M =
[[ 20.2  20.9  10.6   3.7  -6.5 -12.1  -5.6   7.0  -0.7 -13.6  -3.6  -3.0
    4.2   4.6   5.5]
 [ 21.4  14.5  12.9  -7.5   0.2  -3.9  -2.2   2.7 -11.2  -8.0  -0.8  -0.6
   -3.2  -2.8   6.1]
 [ -2.6 -13.2  -1.5  -6.8  17.0  13.8   5.2   3.5  -6.8  11.3   4.9   0.9
   -7.2   0.4  11.5]
 [ -5.3 -14.2  -2.5  -3.2  18.4  16.0   7.2   4.8  -2.4  14.4   6.7   2.6
   -4.6   2.9  11.9]
 [ 12.6  -4.3   6.8 -17.0  14.7   8.4   0.9   2.3 -20.0   2.2   1.7  -2.0
  -13.4  -5.7  13.4]]
Rows and columns are counted from 0.
(0, 0) => 20.2
(2, 2) => -1.5
(0, 12) => 4.2
(3, 8) => -2.4
(3, 11) => 2.6
(1, 13) => -2.8
(4, 0) => 12.6
(0, 8) => -0.7
(1, 6) => -2.2
(0, 5) => -12.1
(3, 6) => 7.2
(4, 14) => 13.4
(2, 5) => 13.8
(1, 3) => -7.5
(4, 8) => -20.0
(4, 13) => -5.7
(2, 7) => 3.5
(1, 11) => -0.6
(2, 1) => -13.2
(1, 2) => 12.9
(1, 7) => 2.7
(2, 0) => -2.6
(2, 14) => 11.5
(1, 9) => -8.0
(4, 7) => 2.3
(3, 1) => -14.2
(0, 3) => 3.7
(0, 10) => -3.6
(3, 4) => 18.4
(0, 4) => -6.5
(3, 3) => -3.2

m = ((3, 4, 26, 6, 9, -18, 0, -20, 1, -2, -3, 6, 12, 1, 5), (0, -11, -34, -11, -7, 15, -1, 12, -3, 4, 3, -5, -13, 5, -4), (-7, 4, 28, -4, -7, -32, -8, 18, 4, -6, -4, -8, -1, -14, -27), (-2, -12, -36, -14, -5, 11, -2, 7, -5, 5, 3, -4, -12, 8, -3), (4, -7, -18, 5, 7, 29, 7, -23, -5, 12, 4, 13, 5, 11, 19), (7, -11, -1, -11, -17, -3, -18, 14, -12, 4, -10, -7, -9, 1, -1), (7, -10, 2, -7, -7, -5, -19, -1, -4, 2, -9, -4, 4, -17, -4))
Rows and columns are counted from 0.
(0, 0): 3
(0, 1): 4
(4, 5): 29
(3, 5): 11
(3, 11): -4
(1, 11): -5
(3, 8): -5
(6, 14): -4
(4, 13): 11
(4, 14): 19
(5, 6): -18
(2, 14): -27
(4, 11): 13
(5, 5): -3
(0, 7): -20
(6, 11): -4
(3, 3): -14
(6, 12): 4
(1, 13): 5
(2, 8): 4
(2, 10): -4
(2, 3): -4
(4, 9): 12
(0, 5): -18
(2, 6): -8
(5, 0): 7
(5, 8): -12
(3, 6): -2
(0, 6): 0
(5, 1): -11
(2, 1): 4
(6, 13): -17
(4, 6): 7
(2, 13): -14
